Here is a tiny trained network, its code and every weight. The questions are about switching its units off for an input and a class, where a switched-off unit gives its printed mean instead of its output.

import numpy as np


def w(rows, s, z=0):
    codes = np.array(rows[::2]) - 128.0
    scale = np.full(codes.shape[1], s)
    scale[-1] = z or s
    return codes * scale


def f(y):
    return y / 2 * (1 + np.tanh(0.7978845608 * (y + 0.044715 * y**3)))


def log_softmax(a):
    a = a - a.max(-1, keepdims=True)
    return a - np.log(np.exp(a).sum(-1, keepdims=True))


def net(x, mask):
    res = np.array(x, float).reshape(1, 6) / 4 @ E
    y = f(res @ A[0][:, :-1].T + A[0][:, -1])
    res = res + np.where(mask, y, B[0][:, -1]) @ B[0][:, :-1]
    return log_softmax(res[-1] @ U[:, :-1].T + U[:, -1])


A, B = {}, {}
E = w([
[139,163,234,130,195,172,145,176,2,57,61,110],'x0',
[183,113,98,128,176,64,10,103,125,171,103,196],'x1',
[142,140,141,103,100,211,172,133,82,171,138,198],'x2',
[191,49,78,70,64,91,128,132,132,36,23,126],'x3',
[76,159,73,118,121,112,117,24,33,197,115,214],'x4',
[179,156,62,203,150,175,146,112,32,53,232,69],'x5',
],0.0069)
A[0] = w([
[166,122,124,29,54,109,130,102,122,120,70,182,179],'N0',
[145,133,127,150,145,125,58,85,28,142,108,202,172],'N1',
[150,235,127,129,162,193,128,84,3,196,158,166,221],'N2',
[113,78,154,132,136,101,83,123,167,154,111,91,243],'N3',
[46,190,127,146,125,113,166,69,186,247,138,117,166],'N4',
[139,71,137,116,132,87,76,122,224,137,142,147,188],'N5',
[162,113,62,157,114,125,168,90,101,77,162,61,160],'N6',
[164,61,119,103,119,50,67,130,198,148,130,154,159],'N7',
[130,164,211,152,139,159,201,246,118,45,153,25,199],'N8',
[111,182,84,132,128,135,64,60,94,220,110,202,253],'N9',
[131,111,99,125,116,50,43,132,250,136,118,118,165],'N10',
[151,92,31,133,89,95,145,153,157,86,138,73,229],'N11',
[124,131,185,129,134,156,144,214,130,64,103,89,184],'N12',
],0.0061,0.0034)
B[0] = w([
[158,16,74,31,153,155,136,91,117,177,89,107,181],'N0',
[164,69,67,100,209,5,160,113,44,35,160,223,186],'N1',
[57,74,118,214,189,164,178,153,44,108,254,230,221],'N2',
[154,135,121,103,127,29,113,123,209,169,126,163,174],'N3',
[50,179,149,114,136,181,139,39,206,189,186,216,189],'N4',
[162,142,99,157,100,58,30,163,195,226,91,152,182],'N5',
[81,134,89,174,42,116,165,93,125,51,186,20,175],'N6',
[190,70,131,184,125,52,42,159,75,226,84,172,186],'N7',
[213,203,237,135,79,210,166,188,143,73,112,90,254],'N8',
[116,148,69,97,166,82,118,101,143,134,154,201,215],'N9',
[215,115,135,228,59,63,55,160,160,234,111,156,199],'N10',
[134,121,82,159,91,109,105,99,178,114,95,38,189],'N11',
[202,180,173,72,116,170,157,222,186,74,66,126,199],'N12',
],0.006,0.01)
U = w([
[84,142,66,188,68,127,139,61,145,66,177,29,160],'0',
[169,200,212,72,116,155,154,198,193,61,78,75,174],'1',
[31,194,132,107,137,159,139,64,205,186,183,156,125],'2',
[135,47,89,21,107,138,147,104,129,125,43,119,163],'3',
[95,100,75,131,221,64,147,113,46,66,175,170,2],'4',
[166,116,120,188,102,61,2,150,184,196,107,135,163],'5',
[122,137,181,190,126,212,160,202,69,95,167,141,36],'6',
],0.0074,0.00098)

Each question gives the input, the list of numbers given to net, and the class t.
The units are the neurons (one row each of A and B). Each row of codes is followed by its name. A weight is (code - 128) times the scale printed after its matrix; where a second scale follows, it is the last column's (A, B and U).
mask holds one flag per neuron, in row order. A switched-off neuron (its flag False) gives its mean, the last column of its row in B, instead of its output. The means were averaged over made-up inputs and are rounded, as every weight is.
A unit's drop is (log p(t) with every unit on - log p(t) with that unit switched off) / (log p(t) with every unit on - log p(t) with every unit switched off).
The circuit of an input: a set's keep is (log p(t) with only the set's units on - log p(t) with every unit switched off) / (log p(t) with every unit on - log p(t) with every unit switched off). Starting from the 12 units with the biggest drops (on a tie, the unit counted first), units are removed one at a time, each time the one whose removal leaves the highest keep (on an exact tie, the one counted first), for as long as the keep stays at least 0.8.
units of the circuit, in order: the units of the circuit, biggest drop first
unit that matters most: the unit with the biggest drop
k most important neurons: the k neurons with the biggest drops, biggest first
drop when u is switched off: that unit's drop, to one decimal
input [-6,-3,8,5,-5,3], class 0: units of the circuit, in order	(N6 N11)
input [-6,-6,2,-6,-7,3], class 1: unit that matters most	N8
input [-1,1,0,-6,2,6], class 4: units of the circuit, in order	(N2 N8)
input [-2,1,0,1,-5,3], class 1: units of the circuit, in order	(N2 N9 N7)
input [-2,-1,-4,-6,-3,3], class 1: units of the circuit, in order	(N2 N8)
input [-8,7,-7,-7,8,6], class 4: 2 most important neurons	(N1 N2)
input [4,7,8,-4,-4,0], class 4: 2 most important neurons	(N1 N8)
input [7,-3,3,0,8,7], class 4: drop when N1 is switched off	0.5
input [-5,4,6,-8,7,1], class 4: drop when N1 is switched off	0.9
input [1,5,0,-7,0,-4], class 2: drop when N4 is switched off	0.7
input [4,8,-5,-1,1,4], class 4: drop when N6 is switched off	0.0
